Here is a tiny trained network, its code and every weight. The questions are about switching its units off for an input and a class, where a switched-off unit gives its printed mean instead of its output.

import numpy as np


def w(rows, s, z=0):
    codes = np.array(rows[::2]) - 128.0
    scale = np.full(codes.shape[1], s)
    scale[-1] = z or s
    return codes * scale


def f(y):
    return y / 2 * (1 + np.tanh(0.7978845608 * (y + 0.044715 * y**3)))


def log_softmax(a):
    a = a - a.max(-1, keepdims=True)
    return a - np.log(np.exp(a).sum(-1, keepdims=True))


def net(x, mask):
    res = np.array(x, float).reshape(1, 2) / 4 @ E
    y = f(res @ A[0][:, :-1].T + A[0][:, -1])
    res = res + np.where(mask, y, B[0][:, -1]) @ B[0][:, :-1]
    return log_softmax(res[-1] @ U[:, :-1].T + U[:, -1])


A, B = {}, {}
E = w([
[48,68,69,99,140,152,180,172,145,3,132],'x0',
[98,55,151,110,181,190,182,134,53,203,104],'x1',
],0.017)
A[0] = w([
[248,182,250,180,112,116,115,85,67,221,71,163],'n1',
[5,96,141,87,88,202,132,187,167,15,50,208],'n2',
[5,92,52,11,145,203,243,255,63,74,158,208],'n3',
[83,21,45,18,183,203,181,198,97,64,71,225],'n4',
[209,163,101,132,101,119,118,244,210,40,144,143],'n5',
[218,106,226,150,190,130,88,13,71,239,143,254],'n6',
[113,132,99,87,121,99,133,178,146,96,162,220],'n7',
[45,138,166,116,114,106,98,153,192,48,88,87],'n8',
[156,116,121,184,75,71,89,65,161,131,174,161],'n9',
[219,209,176,211,192,105,120,137,8,149,123,150],'n10',
[133,218,200,145,86,37,85,38,233,109,157,95],'n11',
[215,175,234,162,136,159,106,41,147,196,61,90],'n12',
],0.0075,0.0044)
B[0] = w([
[149,198,186,184,135,134,245,120,141,153,110,221],'n1',
[159,157,148,141,127,131,131,56,128,145,141,213],'n2',
[37,103,137,17,204,79,100,72,41,55,130,252],'n3',
[35,149,128,30,176,108,142,58,25,61,110,240],'n4',
[142,145,205,147,74,87,118,144,116,154,155,185],'n5',
[119,174,172,127,124,133,163,149,104,120,152,220],'n6',
[148,126,178,152,93,89,139,128,82,125,148,160],'n7',
[192,110,129,91,113,131,166,164,167,189,127,162],'n8',
[52,118,143,97,108,120,111,173,74,131,131,172],'n9',
[154,158,152,163,116,148,151,146,107,94,127,181],'n10',
[128,82,151,174,95,113,96,179,129,116,159,206],'n11',
[146,190,131,140,70,187,182,116,159,133,139,195],'n12',
],0.011,0.026)
U = w([
[61,161,119,52,227,91,174,27,79,85,109,199],'0',
[174,101,71,159,159,136,113,108,181,150,41,2],'1',
[178,197,134,254,72,76,159,154,136,193,137,199],'2',
[179,54,35,129,150,177,88,142,120,162,110,5],'3',
[91,69,134,96,87,50,7,193,61,125,156,116],'4',
[197,133,31,138,197,182,101,120,206,126,105,61],'5',
],0.0089,0.0032)

Each question gives the input, the list of numbers given to net, and the class t.
The units are the neurons (one row each of A and B). Each row of codes is followed by its name. A weight is (code - 128) times the scale printed after its matrix; where a second scale follows, it is the last column's (A, B and U).
mask holds one flag per neuron, in row order. A switched-off neuron (its flag False) gives its mean, the last column of its row in B, instead of its output. The means were averaged over made-up inputs and are rounded, as every weight is.
A unit's drop is (log p(t) with every unit on - log p(t) with that unit switched off) / (log p(t) with every unit on - log p(t) with every unit switched off).
The circuit of an input: a set's keep is (log p(t) with only the set's units on - log p(t) with every unit switched off) / (log p(t) with every unit on - log p(t) with every unit switched off). Starting from all 12 units, units are removed one at a time, each time the one whose removal leaves the highest keep (on an exact tie, the one counted first), for as long as the keep stays at least 0.8.
circuit, biggest first: the units of the circuit, biggest drop first
unit that matters most: the unit with the biggest drop
top k neurons: the k neurons with the biggest drops, biggest first
drop when u is switched off: that unit's drop, to one decimal
input [-3,-7], class 2: unit that matters most : n3
input [-3,7], class 2: top 2 neurons : [n3, n4]
input [7,-8], class 4: circuit, biggest first : [n5, n1]
input [1,-7], class 4: top 2 neurons : [n1, n12]
input [5,-6], class 4: top 2 neurons : [n5, n1]
input [1,-6], class 4: top 2 neurons : [n1, n12]
input [-1,-8], class 4: top 2 neurons : [n1, n9]
input [1,-2], class 2: drop when n3 is switched off : 0.7
input [0,-7], class 4: drop when n1 is switched off : 0.4
input [0,-5], class 4: top 2 neurons : [n1, n12]
input [-1,-6], class 4: drop when n1 is switched off : 0.4
